Here is a tiny trained network, its code and every weight. The questions are about switching its units off for an input and a class, where a switched-off unit gives its printed mean instead of its output.

import numpy as np


def w(rows, s, z=0):
    codes = np.array(rows[::2]) - 128.0
    scale = np.full(codes.shape[1], s)
    scale[-1] = z or s
    return codes * scale


def f(y):
    return y / 2 * (1 + np.tanh(0.7978845608 * (y + 0.044715 * y**3)))


def log_softmax(a):
    a = a - a.max(-1, keepdims=True)
    return a - np.log(np.exp(a).sum(-1, keepdims=True))


def net(x, mask):
    res = np.array(x, float).reshape(1, 6) / 4 @ E
    y = f(res @ A[0][:, :-1].T + A[0][:, -1])
    res = res + np.where(mask, y, B[0][:, -1]) @ B[0][:, :-1]
    return log_softmax(res[-1] @ U[:, :-1].T + U[:, -1])


A, B = {}, {}
E = w([
[88,190,189,50,85,167,126],'x0',
[245,120,215,168,119,174,180],'x1',
[124,112,142,81,141,44,235],'x2',
[109,190,110,141,229,164,165],'x3',
[77,55,232,150,189,119,77],'x4',
[40,66,122,169,87,206,199],'x5',
],0.012)
A[0] = w([
[137,66,138,125,8,65,104,120],'n1',
[154,136,114,142,130,154,69,112],'n2',
[129,126,137,90,141,90,174,101],'n3',
[144,170,75,123,72,126,171,20],'n4',
[115,103,111,152,110,143,180,42],'n5',
[116,172,118,154,205,168,151,65],'n6',
[153,128,73,103,72,149,148,78],'n7',
[159,68,49,215,169,84,135,104],'n8',
[139,124,109,174,112,187,42,113],'n9',
[184,125,165,117,123,184,148,2],'n10',
[80,205,208,32,92,162,138,14],'n11',
[102,99,210,143,157,110,94,44],'n12',
[102,185,136,128,188,132,174,171],'n13',
[126,140,123,140,144,188,76,49],'n14',
[181,175,144,112,162,48,89,82],'n15',
[149,51,103,144,176,120,115,67],'n16',
[83,88,127,133,107,186,170,33],'n17',
[173,211,58,128,93,124,160,13],'n18',
[94,97,99,167,110,178,164,42],'n19',
[39,133,69,94,138,81,70,77],'n20',
[141,97,126,117,115,35,187,50],'n21',
[148,87,142,107,87,126,101,60],'n22',
[190,126,194,166,135,133,149,31],'n23',
[109,120,175,62,133,160,112,26],'n24',
[128,130,132,112,137,74,179,125],'n25',
[113,98,175,99,160,90,158,95],'n26',
[98,92,161,124,164,112,95,3],'n27',
[130,126,116,130,169,115,158,127],'n28',
],0.015,0.0027)
B[0] = w([
[166,218,194,136,180,71,158,233],'n1',
[41,118,166,121,58,137,137,185],'n2',
[79,130,126,151,86,131,130,172],'n3',
[124,93,90,163,159,95,98,202],'n4',
[100,94,162,95,122,151,90,185],'n5',
[146,199,182,145,166,68,143,196],'n6',
[121,89,107,168,191,96,94,191],'n7',
[207,182,92,116,85,182,91,252],'n8',
[47,136,111,148,84,70,161,224],'n9',
[140,90,97,112,143,170,209,184],'n10',
[204,160,92,162,75,185,86,234],'n11',
[119,89,76,175,186,96,73,204],'n12',
[141,175,161,129,140,64,139,195],'n13',
[86,115,132,166,81,86,163,184],'n14',
[76,95,213,47,129,198,82,220],'n15',
[185,154,84,124,101,118,76,190],'n16',
[112,115,170,72,133,151,86,211],'n17',
[113,73,112,158,169,108,85,229],'n18',
[111,129,178,74,129,153,98,206],'n19',
[170,101,111,88,153,188,246,249],'n20',
[79,135,129,155,81,130,139,199],'n21',
[159,143,158,145,153,107,161,170],'n22',
[136,107,74,72,147,148,205,203],'n23',
[174,135,100,150,117,138,81,175],'n24',
[80,105,124,144,64,109,142,179],'n25',
[76,92,110,186,99,86,130,176],'n26',
[152,56,102,163,168,114,111,177],'n27',
[138,140,137,135,108,94,125,163],'n28',
],0.012,0.017)
U = w([
[140,61,97,186,246,111,67,143],'0',
[71,135,142,166,55,109,156,133],'1',
[236,187,97,132,90,185,66,255],'2',
[175,94,99,66,205,181,253,93],'3',
[117,99,239,30,168,175,51,57],'4',
[175,230,219,154,227,72,152,104],'5',
],0.012,0.0024)

Each question gives the input, the list of numbers given to net, and the class t.
The units are the neurons (one row each of A and B). Each row of codes is followed by its name. A weight is (code - 128) times the scale printed after its matrix; where a second scale follows, it is the last column's (A, B and U).
mask holds one flag per neuron, in row order. A switched-off neuron (its flag False) gives its mean, the last column of its row in B, instead of its output. The means were averaged over made-up inputs and are rounded, as every weight is.
A unit's drop is (log p(t) with every unit on - log p(t) with that unit switched off) / (log p(t) with every unit on - log p(t) with every unit switched off).
The circuit of an input: a set's keep is (log p(t) with only the set's units on - log p(t) with every unit switched off) / (log p(t) with every unit on - log p(t) with every unit switched off). Starting from the 12 units with the biggest drops (on a tie, the unit counted first), units are removed one at a time, each time the one whose removal leaves the highest keep (on an exact tie, the one counted first), for as long as the keep stays at least 0.8.
units of the circuit, in order: the units of the circuit, biggest drop first
most important unit: the unit with the biggest drop
k most important neurons: the k neurons with the biggest drops, biggest first
drop when u is switched off: that unit's drop, to one decimal
input [4,6,-5,-1,1,-5], class 3: most important unit	n23
input [-8,7,6,6,4,5], class 2: 2 most important neurons	n8, n16
input [4,3,-1,-7,3,-6], class 5: 2 most important neurons	n1, n22
input [-3,4,-5,0,1,-2], class 1: 2 most important neurons	n20, n9
input [3,-7,-1,8,-7,5], class 5: 4 most important neurons	n6, n13, n12, n23
input [8,8,7,-2,-3,5], class 2: 2 most important neurons	n11, n20
input [3,-6,6,8,-7,6], class 5: 4 most important neurons	n13, n6, n12, n27
input [2,-8,-2,-1,8,-7], class 0: 3 most important neurons	n12, n27, n23
input [7,7,6,0,3,5], class 2: 3 most important neurons	n11, n20, n24
input [1,2,2,7,4,-7], class 4: 2 most important neurons	n15, n1
input [2,-5,-5,5,0,-2], class 1: 3 most important neurons	n1, n14, n23
input [2,2,-3,-2,-7,6], class 0: 2 most important neurons	n7, n4
input [-2,5,-4,-8,8,-5], class 0: 3 most important neurons	n12, n27, n6
input [-3,0,7,-4,1,-8], class 4: units of the circuit, in order	n15
input [-3,2,-7,0,-6,-3], class 1: 2 most important neurons	n2, n9
input [7,-7,-2,2,-5,-8], class 4: 3 most important neurons	n15, n8, n18
input [4,1,-5,-4,-6,6], class 0: 3 most important neurons	n7, n15, n4
input [8,5,4,4,1,-2], class 2: drop when n11 is switched off	1.5
input [-6,-4,1,-8,-3,6], class 5: drop when n1 is switched off	1.3
input [6,-8,1,-1,6,-1], class 3: units of the circuit, in order	n20
input [7,-3,1,-8,-5,-7], class 5: drop when n16 is switched off	0.2
input [-4,5,0,1,2,6], class 4: drop when n20 is switched off	1.2
